Each row has a name. Each question is about the rows just above it. Places in a row count from 1.

Zeva: [-1.79  0.07 -4.23  3.96 -9.25  0.52 -9.11  4.16  3.30 -6.48 -0.74  0.35
  4.18 -3.33  7.23 -7.53  2.62  0.49 -6.29  4.10  8.40 -2.23 -1.87  5.97
  5.39 -0.53 -6.72  0.41  5.00  2.75 -0.02  1.17]
filel: [ 0.71  0.07 -2.59  3.96 -6.72  0.52 -7.96  1.74  3.30 -4.78 -0.74  0.35
  2.89 -3.33  6.12 -4.12  1.92  0.49 -3.00  4.10  5.96 -1.72 -1.87  5.97
  2.58 -0.53 -4.88  0.41  4.69  2.75 -0.02  1.17]
kez: [-1.79 -0.49 -1.70  3.96 -7.94  0.52 -8.30  2.14  3.30 -6.48 -0.70  0.35
  4.18 -3.33  7.23 -3.78  1.92  0.49 -6.23  4.10  7.78 -2.23 -1.87  5.97
  5.31 -0.53 -6.72  0.64  4.69  2.25 -0.02  1.17]
kez in full:	[-1.79 -0.49 -1.70  3.96 -7.94  0.52 -8.30  2.14  3.30 -6.48 -0.70  0.35
  4.18 -3.33  7.23 -3.78  1.92  0.49 -6.23  4.10  7.78 -2.23 -1.87  5.97
  5.31 -0.53 -6.72  0.64  4.69  2.25 -0.02  1.17]
Where does [ 0.71  0.07 -2.59  3.96 -6.72  0.52 -7.96  1.74  3.30 -4.78 -0.74  0.35
  2.89 -3.33  6.12 -4.12  1.92  0.49 -2.99  4.10  5.96 -1.72 -1.87  5.97
  2.58 -0.53 -4.88  0.41  4.69  2.75 -0.02  1.17] differ from filel, and what was there?	19, [-3.00]

buvor: [ 4.68 -3.28  4.76 -3.79  4.35 -1.04  4.58  4.67  5.35 -3.49  0.82  0.18
 -3.73  2.18  3.11]
Sel: [-4.80  6.59  1.22  2.46 -5.00  6.32 -4.98 -0.15 -0.22  0.78 -4.66  5.21
  3.75  5.28  6.58]
vupi: [-5.84  7.71 -0.36  3.74 -6.13  6.26 -6.22 -1.45 -1.61  1.96 -4.25  4.70
  5.03  4.42  7.80]
gati: [ 4.58 -4.27 -1.23  0.24  5.08 -5.22  4.71 -0.04  0.03  1.72  5.59 -4.72
 -1.33 -4.19 -4.07]
Zeva: [-6.06  7.97 -2.19  4.86 -6.49  5.21 -6.64 -2.77 -3.00  3.21 -2.92  3.28
  5.96  2.68  8.13]
filel: [ 7.17 -6.22  4.79 -4.66  6.99 -3.61  7.24  5.15  5.74 -3.58  3.00 -1.91
 -5.24  0.31 -6.26]
tonu: [-5.75  6.78 -5.26  6.98 -5.38  2.71 -5.94 -5.29 -5.89  6.17 -0.24  0.60
  6.90 -0.90  6.98]
Fof: [ 2.85 -2.34 -2.46  1.69  3.15 -4.25  2.80 -1.28 -1.38  2.80  5.08 -4.34
  0.37 -4.22 -2.16]
lobi: [-2.84  4.64  3.61  0.23 -2.99  6.01 -2.85  1.97  2.20 -1.26 -4.93  5.68
  1.50  6.39  4.57]
zezib: [ 4.68 -3.28  4.76 -3.79  4.35 -1.04  4.58  4.67  5.35 -3.49  0.82  0.18
 -3.73  2.18 -3.24]
kez: [ 6.25 -5.29  3.82 -3.59  6.18 -3.26  6.37  4.11  4.63 -2.60  2.91 -1.83
 -4.26 -0.04 -5.36]
sop: [-3.27  4.20 -4.97  5.69 -2.91  0.35 -3.48 -4.50 -4.87  5.48  1.71 -1.23
  5.16 -2.36  4.48]
Does one of the named rows hold [ 1.71 -1.23] side by side, in this order?	yes
Sel in full:	[-4.80  6.59  1.22  2.46 -5.00  6.32 -4.98 -0.15 -0.22  0.78 -4.66  5.21
  3.75  5.28  6.58]
One entry of gati was changed: [ 4.58 -4.27 -1.23  0.24  5.08 -5.22  4.71 -0.04  0.03  1.72  5.60 -4.72
 -1.33 -4.19 -4.07]. Where, and from what?	11, [5.59]
Changed Zeva: [-6.06  7.97 -2.19  4.87 -6.49  5.21 -6.64 -2.77 -3.00  3.21 -2.92  3.28
  5.96  2.68  8.13]. Place and old value:	4, [4.86]
kez in full:	[ 6.25 -5.29  3.82 -3.59  6.18 -3.26  6.37  4.11  4.63 -2.60  2.91 -1.83
 -4.26 -0.04 -5.36]

filel: [ 0.90  0.67 -3.03 -1.29  1.31 -4.60 -4.61 -6.10 -0.40  3.89 -6.99  4.72
  0.68 -0.99 -0.76 -2.74 -3.07  3.06  1.21 -0.74  3.20 -3.00 -0.75  2.77
 -0.29  3.02 -2.26  1.83  1.83  0.16  3.16  3.35  1.67  0.13  3.06 -3.09
  1.10 -4.93 -1.11 -1.19 -1.19 -5.56  1.11 -2.89]
tonu: [ 1.28 -6.67  1.05  4.88  3.31  5.37  3.44 -0.12 -3.71 -1.43  1.30 -3.24
 -4.80  1.43 -3.18  4.45 -1.41  0.68 -7.25 -3.14 -4.57 -4.11 -4.01 -5.83
 -0.67 -2.78  4.88  1.93 -5.47  2.74 -1.01 -3.28  2.65  0.93 -5.39  2.35
  0.25  0.54 -3.57 -6.32 -4.56  0.21 -4.49 -1.47]
Zeva: [ 1.05 -7.19  1.82  5.54  2.94  6.41  4.52  1.15 -3.93 -2.48  2.89 -4.76
 -5.36  1.67 -3.28  5.17 -0.76 -0.21 -7.95 -3.31 -5.84 -3.43 -4.25 -6.95
 -0.70 -3.93  5.41  1.30 -6.52  2.90 -1.98 -4.65  2.24  0.82 -6.73  3.04
  0.05  1.63 -3.55 -6.18 -4.34  1.43 -5.09 -0.82]
filel in full:	[ 0.90  0.67 -3.03 -1.29  1.31 -4.60 -4.61 -6.10 -0.40  3.89 -6.99  4.72
  0.68 -0.99 -0.76 -2.74 -3.07  3.06  1.21 -0.74  3.20 -3.00 -0.75  2.77
 -0.29  3.02 -2.26  1.83  1.83  0.16  3.16  3.35  1.67  0.13  3.06 -3.09
  1.10 -4.93 -1.11 -1.19 -1.19 -5.56  1.11 -2.89]
Does one of the named rows hold [-3.31 -7.95 -0.21] side by side, in this order?	no
Is [-4.11 -4.02 -5.83 -0.67] printed in one of the named rows, side by side and in this order?	no
Zeva in full:	[ 1.05 -7.19  1.82  5.54  2.94  6.41  4.52  1.15 -3.93 -2.48  2.89 -4.76
 -5.36  1.67 -3.28  5.17 -0.76 -0.21 -7.95 -3.31 -5.84 -3.43 -4.25 -6.95
 -0.70 -3.93  5.41  1.30 -6.52  2.90 -1.98 -4.65  2.24  0.82 -6.73  3.04
  0.05  1.63 -3.55 -6.18 -4.34  1.43 -5.09 -0.82]
Is [ 0.67 -3.03 -1.29] printed in one of the named rows, side by side and in this order?	yes

Sel: [ 2.52 -0.57  6.37 -8.50  0.65  1.53  0.20  9.36  4.21  6.40]
buvor: [-0.49  6.98 -3.72  8.45  9.50  3.90 -3.16  3.26  0.86  2.73]
gati: [-4.76  4.51  4.96  0.29 -7.88 -8.01  9.72  2.45 -7.54 -8.77]
tonu: [-9.52 -2.58 -6.91 -5.71  7.84  3.29 -6.03  5.42  8.40 -2.58]
sop: [ 2.55  4.51  4.96  0.29 -7.88 -8.01  9.72  2.45 -7.54 -8.77]
vupi: [ 5.32 -0.43 -1.90 -7.89 -1.13 -7.91 -7.06 -8.66  7.82 -3.14]
kez: [-7.91  9.04  0.98 -3.52  0.26  3.07  6.02  6.68  1.98  8.36]
Fof: [ 9.45 -2.30 -5.27  3.00  0.88 -5.93  2.39 -5.92  9.67  1.68]
Changed vupi: [ 5.32 -0.43 -1.90 -7.89 -1.13 -7.91 -7.07 -8.66  7.82 -3.14]. Place and old value:	7, [-7.06]
Where does [-4.77  4.51  4.96  0.29 -7.88 -8.01  9.72  2.45 -7.54 -8.77] differ from gati, and what was there?	1, [-4.76]
vupi in full:	[ 5.32 -0.43 -1.90 -7.89 -1.13 -7.91 -7.06 -8.66  7.82 -3.14]
One entry of Sel was changed: [ 2.52 -0.57  6.37 -8.50  0.66  1.53  0.20  9.36  4.21  6.40]. Where, and from what?	5, [0.65]

vupi: [ 2.61  6.59  0.77  2.84  0.40  1.39 -1.68 -2.49  3.12 -0.46 -4.95  2.33
 -1.39 -5.31 -1.97  1.55  0.82 -2.46  1.69 -1.81  1.40  0.08 -2.78 -0.85
  1.63  1.48 -3.15  1.09]
filel: [ 2.54 -5.60  1.22  2.21  4.36 -2.67  4.99 -4.19 -2.04  0.31 -0.46 -2.34
  4.61 -3.97 -2.94 -1.10  1.57 -4.05  2.15  3.19  1.12 -0.21 -1.48  0.87
  4.53  7.40 -2.71  0.26]
buvor: [-2.09  1.07  4.33  0.24  0.65  0.76 -0.72 -1.32  2.72 -0.45 -3.14 -1.61
 -0.76 -2.37 -2.14  0.60  0.96 -1.78  2.20 -0.58  1.17  0.33  1.66 -1.34
  2.96  1.70 -0.42  0.62]
gati: [-7.24  5.07 -0.37  2.95 -3.36 -1.34  5.14  8.97  1.70 -0.40  1.31 -1.66
 -3.36  0.00  2.10 -0.56  0.39 -3.01 -4.72  2.74 -0.89  0.33 -3.51 -0.53
 -9.52  1.48 -3.15  1.09]
Fof: [ 2.61  6.59  0.77  2.84  0.40  1.39 -1.68 -2.49  3.12 -0.46 -4.95  2.33
 -1.39 -5.31 -1.97  1.55  0.82 -2.46  1.69 -1.81  1.40  0.08 -2.78 -0.85
  1.63  0.71 -2.20  0.38]
filel in full:	[ 2.54 -5.60  1.22  2.21  4.36 -2.67  4.99 -4.19 -2.04  0.31 -0.46 -2.34
  4.61 -3.97 -2.94 -1.10  1.57 -4.05  2.15  3.19  1.12 -0.21 -1.48  0.87
  4.53  7.40 -2.71  0.26]
One entry of Fof was changed: [ 2.61  6.59  0.77  2.84  0.40  1.39 -1.68 -2.49  3.12 -0.46 -4.95  2.33
 -1.39 -5.31 -1.97  1.55  0.82 -2.46  1.69 -1.81  1.40  0.09 -2.78 -0.85
  1.63  0.71 -2.20  0.38]. Where, and from what?	22, [0.08]
gati in full:	[-7.24  5.07 -0.37  2.95 -3.36 -1.34  5.14  8.97  1.70 -0.40  1.31 -1.66
 -3.36  0.00  2.10 -0.56  0.39 -3.01 -4.72  2.74 -0.89  0.33 -3.51 -0.53
 -9.52  1.48 -3.15  1.09]

buvor: [ 3.29  9.23  4.19 -0.63 -0.53 -6.63  2.80  3.15  1.95  9.17  4.06  0.67
  6.26 -6.06 -2.82 -2.82  5.99 -5.17 -5.00 -5.35  3.74  0.78 -8.55  2.71]
Zeva: [ 3.38  7.89  3.82 -1.26 -0.44 -4.44  3.15  3.58  0.44  7.05  2.71 -0.13
  5.27 -3.97 -2.14 -2.58  3.38 -3.13 -6.21 -3.26  3.74  2.76 -6.29  4.20]
gati: [ 2.69  4.58  4.27 -4.93  2.58 -5.29  5.11 -0.65  1.46  8.21  1.93  1.04
 -1.52  1.59  1.59  5.41  2.56  2.90  0.28 -0.69 -3.92  3.33 -5.28  2.72]
Is [-6.63 -0.53] printed in one of the named rows, side by side and in this order?	no
Changed buvor: [ 3.29  9.23  4.19 -0.63 -0.53 -6.64  2.80  3.15  1.95  9.17  4.06  0.67
  6.26 -6.06 -2.82 -2.82  5.99 -5.17 -5.00 -5.35  3.74  0.78 -8.55  2.71]. Place and old value:	6, [-6.63]
Zeva in full:	[ 3.38  7.89  3.82 -1.26 -0.44 -4.44  3.15  3.58  0.44  7.05  2.71 -0.13
  5.27 -3.97 -2.14 -2.58  3.38 -3.13 -6.21 -3.26  3.74  2.76 -6.29  4.20]
buvor in full:	[ 3.29  9.23  4.19 -0.63 -0.53 -6.63  2.80  3.15  1.95  9.17  4.06  0.67
  6.26 -6.06 -2.82 -2.82  5.99 -5.17 -5.00 -5.35  3.74  0.78 -8.55  2.71]
One entry of buvor was changed: [ 3.30  9.23  4.19 -0.63 -0.53 -6.63  2.80  3.15  1.95  9.17  4.06  0.67
  6.26 -6.06 -2.82 -2.82  5.99 -5.17 -5.00 -5.35  3.74  0.78 -8.55  2.71]. Where, and from what?	1, [3.29]
Among the named rows, does one hold [ 2.71 -0.13  5.27 -3.97] next to each other, in this order?	yes

Sel: [0.00 2.34 6.07 2.92]
tonu: [0.18 5.29 2.47 1.79]
Fof: [0.00 0.00 3.87 3.30]
sop: [0.00 2.34 0.07 4.43]
vupi: [-4.07 -8.37 -9.43  1.81]
kez: [ 0.18  5.29  0.00 -4.14]
buvor: [ 2.35  3.48  5.91 -1.07]
filel: [2.35 3.48 5.91 3.62]
zezib: [ 0.00  4.65 -3.31  6.34]
lobi: [0.81 7.00 6.07 1.94]
buvor in full:	[ 2.35  3.48  5.91 -1.07]
Does one of the named rows hold [0.00 0.00] side by side, in this order?	yes

